Below are the code and all the weights of a small trained network. Each question names an input and a class and asks about switching units off, where a switched-off unit gives its printed mean instead of its output.

import numpy as np


def w(rows, s, z=0):
    codes = np.array(rows[::2]) - 128.0
    scale = np.full(codes.shape[1], s)
    scale[-1] = z or s
    return codes * scale


def f(y):
    return np.maximum(y, 0)


def log_softmax(a):
    a = a - a.max(-1, keepdims=True)
    return a - np.log(np.exp(a).sum(-1, keepdims=True))


def net(x, mask):
    res = np.array(x, float).reshape(1, 8) / 4 @ E
    y = f(res @ A[0][:, :-1].T + A[0][:, -1])
    res = res + np.where(mask, y, B[0][:, -1]) @ B[0][:, :-1]
    return log_softmax(res[-1] @ U[:, :-1].T + U[:, -1])


A, B = {}, {}
E = w([
[60,3,116],'x0',
[166,105,225],'x1',
[34,189,183],'x2',
[128,127,128],'x3',
[128,128,129],'x4',
[129,129,129],'x5',
[128,128,128],'x6',
[128,126,127],'x7',
],0.015)
A[0] = w([
[210,114,187,83],'n1',
[13,169,181,180],'n2',
[165,119,142,31],'n3',
[136,253,121,155],'n4',
[84,218,91,136],'n5',
[149,105,221,202],'n6',
[184,162,175,99],'n7',
[203,72,131,137],'n8',
[152,175,36,196],'n9',
[224,212,73,254],'n10',
[169,36,180,149],'n11',
[196,176,196,127],'n12',
[113,60,53,134],'n13',
[167,75,94,201],'n14',
[208,184,134,215],'n15',
[88,54,124,173],'n16',
[121,226,196,114],'n17',
],0.014,0.0095)
B[0] = w([
[222,105,220,192],'n1',
[42,98,232,254],'n2',
[93,94,193,138],'n3',
[85,236,102,229],'n4',
[23,177,126,198],'n5',
[173,148,211,228],'n6',
[217,138,161,186],'n7',
[207,81,114,198],'n8',
[79,156,34,199],'n9',
[144,229,6,250],'n10',
[201,43,143,219],'n11',
[210,186,176,216],'n12',
[100,32,99,209],'n13',
[142,59,103,203],'n14',
[201,226,128,225],'n15',
[108,60,145,222],'n16',
[115,226,212,224],'n17',
],0.012,0.018)
U = w([
[185,178,14,168],'0',
[255,178,121,87],'1',
[120,74,40,244],'2',
[210,78,161,2],'3',
[78,210,117,58],'4',
[174,201,199,155],'5',
[39,93,136,171],'6',
[140,99,224,184],'7',
],0.014,0.0092)

Each question gives the input, the list of numbers given to net, and the class t.
The units are the neurons (one row each of A and B). Each row of codes is followed by its name. A weight is (code - 128) times the scale printed after its matrix; where a second scale follows, it is the last column's (A, B and U).
mask holds one flag per neuron, in row order. A switched-off neuron (its flag False) gives its mean, the last column of its row in B, instead of its output. The means were averaged over made-up inputs and are rounded, as every weight is.
A unit's drop is (log p(t) with every unit on - log p(t) with that unit switched off) / (log p(t) with every unit on - log p(t) with every unit switched off).
The circuit of an input: a set's keep is (log p(t) with only the set's units on - log p(t) with every unit switched off) / (log p(t) with every unit on - log p(t) with every unit switched off). Starting from the 12 units with the biggest drops (on a tie, the unit counted first), units are removed one at a time, each time the one whose removal leaves the highest keep (on an exact tie, the one counted first), for as long as the keep stays at least 0.8.
circuit, biggest first: the units of the circuit, biggest drop first
top k neurons: the k neurons with the biggest drops, biggest first
drop when u is switched off: that unit's drop, to one decimal
input [0,7,-2,-1,-3,-3,2,8], class 1: circuit, biggest first : n2
input [3,0,7,4,-6,-7,-6,4], class 6: circuit, biggest first : n12, n15
input [3,1,0,0,-1,3,8,-7], class 3: circuit, biggest first : n2, n17, n10
input [1,8,6,0,-2,4,6,-2], class 7: top 4 neurons : n10, n2, n15, n4
input [1,0,1,5,-3,-4,-1,-5], class 6: circuit, biggest first : n12, n15
input [1,8,8,-4,-3,7,7,6], class 7: top 3 neurons : n2, n10, n15
input [2,-7,0,-2,-2,5,-2,-2], class 2: top 2 neurons : n2, n17
input [4,8,1,2,3,7,-4,-6], class 7: top 2 neurons : n10, n6
input [4,1,1,8,4,-7,-2,8], class 7: top 3 neurons : n10, n9, n5
input [1,7,-1,2,-3,4,-4,-8], class 3: top 3 neurons : n10, n4, n11
input [7,-8,0,-1,-7,3,4,-2], class 2: top 2 neurons : n17, n2
input [-3,-2,2,2,-6,-4,-5,-2], class 4: drop when n2 is switched off : 0.0
input [2,4,-1,2,4,-2,0,-4], class 3: drop when n2 is switched off : 0.2
input [-5,-1,-7,6,4,-2,6,2], class 0: circuit, biggest first : n10
input [3,0,-1,-2,-5,-2,4,-4], class 2: drop when n1 is switched off : 0.2
